Below are the code and all the weights of a small trained network. Each question names an input and a target symbol and asks about switching units off, where a switched-off unit gives its printed mean instead of its output.

import numpy as np


def w(rows, s, z=0):
    codes = np.array(rows[::2]) - 128.0
    scale = np.full(codes.shape[1], s)
    scale[-1] = z or s
    return codes * scale


def f(y):
    return np.maximum(y, 0)


def softmax(a):
    e = np.exp(a - a.max(-1, keepdims=True))
    return e / e.sum(-1, keepdims=True)


def log_softmax(a):
    a = a - a.max(-1, keepdims=True)
    return a - np.log(np.exp(a).sum(-1, keepdims=True))


def net(x, mask):
    ids = ['ΔΦαγζηπτ'.index(c) for c in x.split()]
    T = len(ids)
    res = E[ids] + P[:T]
    u = 0
    for l in range(2):
        q, k, v = (res @ M[l].T for M in (Q, K, V))
        z = softmax(np.where(np.tri(T) > 0, q @ k.T / 2**0.5, -1e9)) @ v
        res = res + np.where(mask[u], z, O[l][:, -1]) @ O[l][:, :-1]
        u += 1
        y = f(res @ A[l][:, :-1].T + A[l][:, -1])
        res = res + np.where(mask[u : u + 12], y, B[l][:, -1]) @ B[l][:, :-1]
        u += 12
    return log_softmax(res[-1] @ U[:, :-1].T + U[:, -1])


Q, K, V, O, A, B = {}, {}, {}, {}, {}, {}
E = w([
[2,75,73,147],'Δ',
[186,242,92,170],'Φ',
[228,123,117,213],'α',
[189,118,129,117],'γ',
[211,92,159,130],'ζ',
[106,177,77,102],'η',
[146,138,86,156],'π',
[223,62,165,205],'τ',
],0.0079)
P = w([
[187,7,28,110],'0',
[75,110,171,254],'1',
[231,134,21,166],'2',
[48,110,190,208],'3',
[205,145,44,110],'4',
[51,116,205,182],'5',
[177,202,51,88],'6',
[70,111,222,183],'7',
[155,230,58,37],'8',
],0.0063)
Q[0] = w([
[150,14,1,149],'L0H0',
[142,74,48,104],'L0H0',
],0.0047)
K[0] = w([
[100,50,4,132],'L0H0',
[73,67,90,156],'L0H0',
],0.0037)
V[0] = w([
[130,110,163,84],'L0H0',
[109,159,94,244],'L0H0',
],0.011)
O[0] = w([
[140,136,101,234,54],'L0H0',
[159,117,227,2,254],'L0H0',
],0.0087,0.0042)
A[0] = w([
[213,218,17,95,135],'L0N0',
[176,110,145,139,208],'L0N1',
[139,115,202,48,84],'L0N2',
[20,235,192,98,188],'L0N3',
[117,45,3,222,156],'L0N4',
[28,101,41,108,157],'L0N5',
[166,135,87,23,119],'L0N6',
[191,198,102,129,149],'L0N7',
[161,159,72,4,174],'L0N8',
[172,143,178,129,100],'L0N9',
[166,135,214,95,253],'L0N10',
[233,188,214,148,182],'L0N11',
],0.0071,0.0047)
B[0] = w([
[79,135,57,104,199],'L0N0',
[116,86,118,86,190],'L0N1',
[120,131,127,189,171],'L0N2',
[212,72,254,105,193],'L0N3',
[225,88,90,174,147],'L0N4',
[105,175,83,76,144],'L0N5',
[88,128,80,158,189],'L0N6',
[62,131,75,76,177],'L0N7',
[3,126,73,138,227],'L0N8',
[62,159,109,131,150],'L0N9',
[52,107,169,69,255],'L0N10',
[42,116,134,78,226],'L0N11',
],0.0065,0.0079)
Q[1] = w([
[138,190,2,148],'L1H0',
[115,163,107,101],'L1H0',
],0.0093)
K[1] = w([
[73,166,189,2],'L1H0',
[180,166,172,107],'L1H0',
],0.0088)
V[1] = w([
[2,178,158,30],'L1H0',
[198,27,254,62],'L1H0',
],0.0061)
O[1] = w([
[226,77,179,93,255],'L1H0',
[118,158,83,2,159],'L1H0',
],0.01,0.0032)
A[1] = w([
[255,83,222,133,59],'L1N0',
[112,132,78,87,94],'L1N1',
[97,107,156,145,133],'L1N2',
[120,150,82,145,224],'L1N3',
[79,199,161,207,86],'L1N4',
[124,148,45,48,80],'L1N5',
[130,96,24,137,186],'L1N6',
[107,102,112,99,207],'L1N7',
[160,93,138,91,143],'L1N8',
[54,163,116,73,255],'L1N9',
[154,92,223,217,136],'L1N10',
[61,145,121,105,138],'L1N11',
],0.0094,0.0043)
B[1] = w([
[224,209,71,93,149],'L1N0',
[85,191,144,135,177],'L1N1',
[169,135,116,164,153],'L1N2',
[207,82,146,73,146],'L1N3',
[221,165,84,255,152],'L1N4',
[68,167,134,164,212],'L1N5',
[180,85,219,77,166],'L1N6',
[135,97,127,120,195],'L1N7',
[182,115,120,154,172],'L1N8',
[143,88,102,119,248],'L1N9',
[29,193,144,139,159],'L1N10',
[142,107,77,141,189],'L1N11',
],0.0094,0.016)
U = w([
[165,198,208,102,81],'Δ',
[140,146,29,174,71],'Φ',
[82,117,211,152,88],'α',
[137,142,82,195,159],'γ',
[67,202,196,178,135],'ζ',
[77,117,223,147,84],'η',
[62,150,76,70,114],'π',
[153,2,172,83,251],'τ',
],0.0064,0.0025)

Each question gives the input, a string of symbols that net reads in full, and the target symbol t.
The units are the heads (2 rows each of Q, K, V and O) and the neurons (one row each of A and B). Each row of codes is followed by its name. A weight is (code - 128) times the scale printed after its matrix; where a second scale follows, it is the last column's (O, A, B and U).
mask holds one flag per unit, layer by layer, with each layer's heads first. A switched-off unit (its flag False) gives its mean, the last column of its rows in O or B, instead of its output. The means were averaged over made-up inputs and are rounded, as every weight is.
A unit's drop is (log p(t) with every unit on - log p(t) with that unit switched off) / (log p(t) with every unit on - log p(t) with every unit switched off).
The circuit of an input: a set's keep is (log p(t) with only the set's units on - log p(t) with every unit switched off) / (log p(t) with every unit on - log p(t) with every unit switched off). Starting from the 12 units with the biggest drops (on a tie, the unit counted first), units are removed one at a time, each time the one whose removal leaves the highest keep (on an exact tie, the one counted first), for as long as the keep stays at least 0.8.
units of the circuit, in order: the units of the circuit, biggest drop first
k most important neurons: the k neurons with the biggest drops, biggest first
top k neurons in layer l: the k neurons of layer l with the biggest drops, biggest first
input τ π γ Δ, target π: 3 most important neurons -> L0N4, L0N8, L0N5
input Φ η γ η η Δ Φ Φ, target Δ: units of the circuit, in order -> L1H0, L1N0, L0N3, L0N8
input α Φ Φ Φ π ζ Φ η, target τ: units of the circuit, in order -> L1N5, L1H0
input τ η Φ α, target π: top neuron in layer 0 -> L0N4
input α α Φ γ π η, target τ: units of the circuit, in order -> L0N3, L1N5, L1H0
input γ γ Δ γ π η, target γ: 3 most important neurons -> L0N4, L1N4, L0N10
input η ζ η ζ η τ Φ τ, target ζ: 3 most important neurons -> L1N10, L0N10, L0N4
input γ Φ ζ γ, target γ: 2 most important neurons -> L0N4, L1N4
input ζ η π τ, target Φ: top 2 neurons in layer 0 -> L0N4, L0N10
input γ Φ Φ Φ, target γ: 3 most important neurons -> L0N4, L1N4, L0N10
input ζ Δ π α Δ Φ τ Φ, target γ: 2 most important neurons -> L1N4, L0N4
input ζ η ζ Φ Φ α, target Φ: top 4 neurons in layer 0 -> L0N4, L0N10, L0N11, L0N3
input γ Φ γ ζ, target γ: top 4 neurons in layer 0 -> L0N4, L0N10, L0N11, L0N3
input Φ η Φ α Φ Φ η Φ Δ, target τ: units of the circuit, in order -> L1H0
input α Φ Φ, target π: 2 most important neurons -> L0N3, L1N5
input α η Φ Φ, target τ: 2 most important neurons -> L0N3, L1N5
input ζ η τ Φ γ Δ, target Φ: top 3 neurons in layer 0 -> L0N4, L0N10, L0N11
input η α π Φ γ Φ, target ζ: top 2 neurons in layer 0 -> L0N3, L0N10
input τ γ η ζ π γ π ζ, target π: 2 most important neurons -> L0N4, L0N8
input η η Φ α Φ α, target ζ: most important neuron -> L1N10
input η Δ η Δ α Φ τ γ, target ζ: 2 most important neurons -> L1N10, L0N3
input Φ η ζ γ Φ γ α Δ, target Δ: 3 most important neurons -> L1N0, L0N3, L0N8
input η Φ γ Φ τ Δ, target ζ: top 2 neurons in layer 1 -> L1N10, L1N9
input τ γ η Φ, target π: top 3 neurons in layer 0 -> L0N4, L0N8, L0N6
